Here is a tiny trained network, its code and every weight. The questions are about switching its units off for an input and a target symbol, where a switched-off unit gives its printed mean instead of its output.

import numpy as np


def w(rows, s, z=0):
    codes = np.array(rows[::2]) - 128.0
    scale = np.full(codes.shape[1], s)
    scale[-1] = z or s
    return codes * scale


def f(y):
    return np.maximum(y, 0)


def softmax(a):
    e = np.exp(a - a.max(-1, keepdims=True))
    return e / e.sum(-1, keepdims=True)


def log_softmax(a):
    a = a - a.max(-1, keepdims=True)
    return a - np.log(np.exp(a).sum(-1, keepdims=True))


def net(x, mask):
    ids = ['ΘΞΣΦΨαβγδζμπτω'.index(c) for c in x.split()]
    T = len(ids)
    res = E[ids] + P[:T]
    q, k, v = (res @ M[0].T for M in (Q, K, V))
    z = softmax(np.where(np.tri(T) > 0, q @ k.T / 4**0.5, -1e9)) @ v
    res = res + np.where(mask[0], z, O[0][:, -1]) @ O[0][:, :-1]
    y = f(res @ A[0][:, :-1].T + A[0][:, -1])
    res = res + np.where(mask[1:9], y, B[0][:, -1]) @ B[0][:, :-1]
    return log_softmax(res[-1] @ U[:, :-1].T + U[:, -1])


Q, K, V, O, A, B = {}, {}, {}, {}, {}, {}
E = w([
[114,121,113,133,60,105,164],'Θ',
[100,73,134,173,71,108,89],'Ξ',
[205,191,65,101,207,103,118],'Σ',
[118,135,86,214,119,58,153],'Φ',
[175,82,103,167,227,220,147],'Ψ',
[130,139,108,206,150,14,24],'α',
[123,137,168,103,148,119,50],'β',
[114,106,91,253,144,120,218],'γ',
[101,80,189,109,135,200,79],'δ',
[197,179,61,70,146,162,228],'ζ',
[121,157,159,58,101,141,135],'μ',
[100,83,154,121,84,189,170],'π',
[127,168,120,103,91,66,103],'τ',
[111,80,136,246,200,122,79],'ω',
],0.0046)
P = w([
[35,157,228,137,146,99,156],'0',
[115,96,35,104,116,144,105],'1',
[175,146,74,152,79,165,112],'2',
[225,83,126,124,109,130,132],'3',
[126,58,157,95,151,88,143],'4',
[31,141,45,116,116,141,105],'5',
[148,217,131,181,58,179,108],'6',
[254,96,187,143,94,122,136],'7',
[101,20,60,66,157,91,128],'8',
[85,142,36,98,150,167,94],'9',
[162,176,100,166,79,211,84],'10',
[215,68,167,119,108,82,171],'11',
],0.0044)
Q[0] = w([
[71,199,214,189,73,133,107],'H0',
[49,208,49,147,112,200,98],'H0',
[184,143,49,134,145,193,91],'H0',
[2,88,92,85,176,84,128],'H0',
],0.04)
K[0] = w([
[253,54,92,129,77,142,98],'H0',
[202,208,187,192,74,161,127],'H0',
[107,179,244,161,166,122,163],'H0',
[92,179,46,158,90,208,72],'H0',
],0.037)
V[0] = w([
[148,203,116,2,103,113,188],'H0',
[166,163,105,152,246,155,169],'H0',
[147,177,102,150,164,7,42],'H0',
[120,131,80,219,87,58,218],'H0',
],0.024)
O[0] = w([
[143,89,109,207,107,123,6,108],'H0',
[163,67,90,68,217,125,111,3],'H0',
[191,209,121,143,176,227,127,44],'H0',
[242,103,217,119,116,106,155,164],'H0',
],0.021,0.0044)
A[0] = w([
[52,73,7,71,205,150,158,119],'N0',
[236,96,168,212,98,128,71,251],'N1',
[250,186,167,173,172,232,70,74],'N2',
[147,2,139,27,148,9,104,153],'N3',
[122,143,123,178,61,61,155,143],'N4',
[62,38,89,201,125,91,6,90],'N5',
[129,233,29,97,203,217,130,177],'N6',
[107,239,86,188,27,218,158,210],'N7',
],0.0072,0.0023)
B[0] = w([
[102,130,151,72,175,43,105,171],'N0',
[164,78,163,81,121,114,50,223],'N1',
[122,165,6,112,92,60,158,231],'N2',
[165,85,97,235,143,137,167,247],'N3',
[77,108,146,93,102,123,132,253],'N4',
[145,188,108,78,95,212,155,239],'N5',
[91,24,127,113,152,206,115,196],'N6',
[134,197,173,206,193,115,115,247],'N7',
],0.014)
U = w([
[143,54,250,83,100,76,32,249],'Θ',
[156,236,234,160,160,116,225,132],'Ξ',
[103,71,49,62,131,120,67,59],'Σ',
[215,168,114,37,101,73,182,102],'Φ',
[119,79,116,141,196,45,142,102],'Ψ',
[145,163,62,146,176,162,195,14],'α',
[64,86,150,205,220,193,69,109],'β',
[231,103,167,169,180,141,192,29],'γ',
[19,169,128,51,132,40,119,53],'δ',
[203,80,119,154,133,213,98,18],'ζ',
[119,208,133,57,72,225,93,145],'μ',
[58,60,80,192,34,127,197,244],'π',
[147,189,50,248,125,43,42,140],'τ',
[147,102,173,34,186,174,182,193],'ω',
],0.0025,0.0018)

Each question gives the input, a string of symbols that net reads in full, and the target symbol t.
The units are the heads (4 rows each of Q, K, V and O) and the neurons (one row each of A and B). Each row of codes is followed by its name. A weight is (code - 128) times the scale printed after its matrix; where a second scale follows, it is the last column's (O, A, B and U).
mask holds one flag per unit, heads first, then neurons. A switched-off unit (its flag False) gives its mean, the last column of its rows in O or B, instead of its output. The means were averaged over made-up inputs and are rounded, as every weight is.
A unit's drop is (log p(t) with every unit on - log p(t) with that unit switched off) / (log p(t) with every unit on - log p(t) with every unit switched off).
The circuit of an input: a set's keep is (log p(t) with only the set's units on - log p(t) with every unit switched off) / (log p(t) with every unit on - log p(t) with every unit switched off). Starting from all 9 units, units are removed one at a time, each time the one whose removal leaves the highest keep (on an exact tie, the one counted first), for as long as the keep stays at least 0.8.
circuit, biggest first: the units of the circuit, biggest drop first
k most important neurons: the k neurons with the biggest drops, biggest first
input τ π Ψ π α, target π: circuit, biggest first -> (H0, N3, N7)
input β τ Ξ π, target β: 2 most important neurons -> (N6, N7)
input Ξ τ π μ Θ π τ Θ Θ μ τ, target Θ: circuit, biggest first -> (H0, N1, N2)
input Θ Σ π μ π τ τ ω Ξ τ π, target ω: circuit, biggest first -> (H0, N6)
input π π π Θ μ Ξ τ τ, target μ: circuit, biggest first -> (H0, N5)
input δ τ π Ξ β Σ π Θ δ δ τ π, target δ: circuit, biggest first -> (H0, N0)
input γ π Φ, target γ: most important neuron -> (N3)
input ζ π β μ π δ Φ Φ τ Θ, target Φ: circuit, biggest first -> (H0, N2)
input ω π ζ π π Ξ π Ψ Θ, target Ξ: circuit, biggest first -> (H0, N7)
input π π Ξ π Φ μ, target Ξ: circuit, biggest first -> (H0, N7)
input τ Φ Θ β Θ Θ π π Ψ π π Ξ, target Ψ: circuit, biggest first -> (H0, N0, N3)
input π α π π α, target α: circuit, biggest first -> (H0, N2, N6)
input δ μ Θ β Θ μ Ξ, target β: 3 most important neurons -> (N6, N7, N2)
input τ ω Σ π τ π τ π Θ Θ, target τ: most important neuron -> (N2)
input Ξ τ α τ μ τ, target α: 3 most important neurons -> (N2, N6, N7)
input β Θ π π π Θ Σ, target β: 2 most important neurons -> (N6, N7)
input Ψ Ξ Θ Ψ π δ τ μ π Σ, target Ψ: 3 most important neurons -> (N0, N3, N5)
input Ψ Θ Θ τ, target Ψ: 2 most important neurons -> (N0, N3)
input π δ Σ Θ Σ β π Θ, target Σ: 2 most important neurons -> (N2, N6)
input δ Φ τ π Ψ, target δ: 2 most important neurons -> (N0, N3)
